Below is a small trained network, with its code and all its weights. Each question gives an input and a class and asks what happens when units are switched off, that is, made to give their printed mean instead of their output.

import numpy as np


def w(rows, s, z=0):
    codes = np.array(rows[::2]) - 128.0
    scale = np.full(codes.shape[1], s)
    scale[-1] = z or s
    return codes * scale


def norm(h):
    return h / np.sqrt((h * h).mean(-1, keepdims=True) + 1e-5)


def f(y):
    return np.maximum(y, 0)


def log_softmax(a):
    a = a - a.max(-1, keepdims=True)
    return a - np.log(np.exp(a).sum(-1, keepdims=True))


def net(x, mask):
    res = np.array(x, float).reshape(1, 6) / 4 @ E
    u = 0
    for l in range(4):
        y = f(norm(res) @ A[l][:, :-1].T + A[l][:, -1])
        res = res + np.where(mask[u : u + 8], y, B[l][:, -1]) @ B[l][:, :-1]
        u += 8
    return log_softmax(norm(res)[-1] @ U[:, :-1].T + U[:, -1])


A, B = {}, {}
E = w([
[45,113,20,153,4,105],'x0',
[148,100,174,39,168,61],'x1',
[1,92,176,170,188,177],'x2',
[167,238,110,102,146,154],'x3',
[173,183,190,193,64,91],'x4',
[109,145,203,129,36,148],'x5',
],0.0064)
A[0] = w([
[161,105,42,45,117,98,53],'L0N1',
[202,204,164,105,148,87,158],'L0N2',
[63,138,191,74,125,95,88],'L0N3',
[205,191,1,62,131,111,81],'L0N4',
[209,164,217,214,150,133,88],'L0N5',
[93,74,34,70,121,77,14],'L0N6',
[139,132,127,48,208,191,17],'L0N7',
[147,199,85,172,143,180,6],'L0N8',
],0.0085,0.0026)
B[0] = w([
[122,120,162,217,172,142,205],'L0N1',
[199,254,182,169,93,32,225],'L0N2',
[106,57,150,135,131,116,179],'L0N3',
[211,189,54,247,129,136,255],'L0N4',
[70,20,149,102,77,199,217],'L0N5',
[124,8,189,104,103,58,210],'L0N6',
[165,173,80,100,193,145,197],'L0N7',
[64,46,189,152,26,105,175],'L0N8',
],0.0074,0.0053)
A[1] = w([
[146,175,96,103,99,62,115],'L1N1',
[206,239,167,90,142,40,153],'L1N2',
[47,136,79,151,120,40,107],'L1N3',
[158,180,38,169,137,121,12],'L1N4',
[100,159,106,120,32,133,3],'L1N5',
[164,109,178,99,247,176,135],'L1N6',
[174,160,254,108,121,123,97],'L1N7',
[104,164,110,187,188,148,51],'L1N8',
],0.0096,0.002)
B[1] = w([
[164,178,123,113,147,188,180],'L1N1',
[158,219,129,199,99,45,253],'L1N2',
[186,116,171,76,70,169,210],'L1N3',
[166,75,66,144,147,113,210],'L1N4',
[168,144,88,101,110,222,191],'L1N5',
[114,165,58,65,173,138,233],'L1N6',
[6,19,224,74,111,1,228],'L1N7',
[189,104,182,198,196,198,180],'L1N8',
],0.009,0.0055)
A[2] = w([
[68,163,189,208,106,169,4],'L2N1',
[133,111,76,166,66,202,109],'L2N2',
[126,90,123,122,179,173,190],'L2N3',
[144,154,66,119,58,91,196],'L2N4',
[111,81,96,164,97,148,181],'L2N5',
[76,70,173,108,131,25,185],'L2N6',
[155,83,103,214,147,124,103],'L2N7',
[152,135,246,73,103,112,163],'L2N8',
],0.012,0.003)
B[2] = w([
[235,38,177,190,213,68,167],'L2N1',
[153,47,162,141,139,159,215],'L2N2',
[99,119,140,18,150,89,190],'L2N3',
[54,142,124,127,177,208,203],'L2N4',
[157,72,187,147,115,111,205],'L2N5',
[2,235,172,115,4,31,254],'L2N6',
[151,112,200,121,147,71,197],'L2N7',
[50,144,254,121,57,66,216],'L2N8',
],0.0092,0.0085)
A[3] = w([
[120,125,117,135,127,134,78],'L3N1',
[128,157,243,132,71,107,100],'L3N2',
[228,206,180,121,170,114,157],'L3N3',
[94,73,2,186,132,91,36],'L3N4',
[65,198,118,184,35,215,35],'L3N5',
[57,39,59,7,149,162,248],'L3N6',
[205,100,252,64,150,139,5],'L3N7',
[71,180,202,67,37,133,103],'L3N8',
],0.0079,0.0033)
B[3] = w([
[163,104,131,83,164,140,128],'L3N1',
[128,53,155,174,128,70,253],'L3N2',
[90,218,145,137,159,90,194],'L3N3',
[55,76,134,168,54,142,137],'L3N4',
[232,126,47,77,187,206,153],'L3N5',
[92,254,71,42,58,149,215],'L3N6',
[192,66,111,81,198,73,169],'L3N7',
[150,126,159,139,112,51,255],'L3N8',
],0.008,0.0067)
U = w([
[142,127,110,98,91,252,52],'0',
[170,37,148,175,126,158,145],'1',
[79,148,192,119,81,66,193],'2',
[194,205,79,175,180,106,169],'3',
[82,183,55,43,188,157,107],'4',
[121,128,134,108,201,159,1],'5',
],0.02,0.0071)

Each question gives the input, the list of numbers given to net, and the class t.
The units are the neurons (one row each of A and B). Each row of codes is followed by its name. A weight is (code - 128) times the scale printed after its matrix; where a second scale follows, it is the last column's (A, B and U).
mask holds one flag per neuron, layer by layer. A switched-off neuron (its flag False) gives its mean, the last column of its row in B, instead of its output. The means were averaged over made-up inputs and are rounded, as every weight is.
A unit's drop is (log p(t) with every unit on - log p(t) with that unit switched off) / (log p(t) with every unit on - log p(t) with every unit switched off).
unit that matters most: the unit with the biggest drop
top k neurons: the k neurons with the biggest drops, biggest first
top k neurons in layer l: the k neurons of layer l with the biggest drops, biggest first
drop when u is switched off: that unit's drop, to one decimal
input [-4,3,-8,8,-5,7], class 3: top neuron : [L0N4]
input [3,0,4,7,-4,2], class 0: top 2 neurons in layer 1 : [L1N2, L1N7]
input [0,-4,-4,-5,-6,8], class 0: top 2 neurons in layer 1 : [L1N7, L1N5]
input [-4,-6,-6,1,6,-8], class 3: top 2 neurons : [L0N4, L0N2]
input [6,-3,-3,-7,3,-5], class 1: top 2 neurons in layer 1 : [L1N7, L1N3]
input [5,-2,2,-1,1,4], class 0: top 2 neurons in layer 1 : [L1N5, L1N7]
input [2,5,1,3,-5,-2], class 4: top 2 neurons in layer 0 : [L0N2, L0N6]
input [7,2,-4,7,-4,3], class 3: top 2 neurons in layer 0 : [L0N4, L0N5]
input [1,-8,-6,-2,0,8], class 1: top 2 neurons : [L1N6, L2N2]
input [7,-2,-5,-5,-3,4], class 1: top 2 neurons in layer 2 : [L2N5, L2N2]
input [1,1,3,8,-8,-8], class 4: top 2 neurons in layer 1 : [L1N2, L1N6]
input [7,0,4,-5,7,-2], class 1: top 2 neurons in layer 1 : [L1N7, L1N5]
input [6,-5,-5,-6,4,7], class 0: top 2 neurons in layer 1 : [L1N5, L1N7]
input [7,-8,3,4,4,6], class 1: unit that matters most : L2N1
input [-6,-8,-5,-1,-8,1], class 3: drop when L0N7 is switched off : 0.2
input [8,-1,-7,-1,2,-3], class 1: drop when L0N2 is switched off : 0.1
input [-2,7,5,0,-4,1], class 4: drop when L1N6 is switched off : 0.4
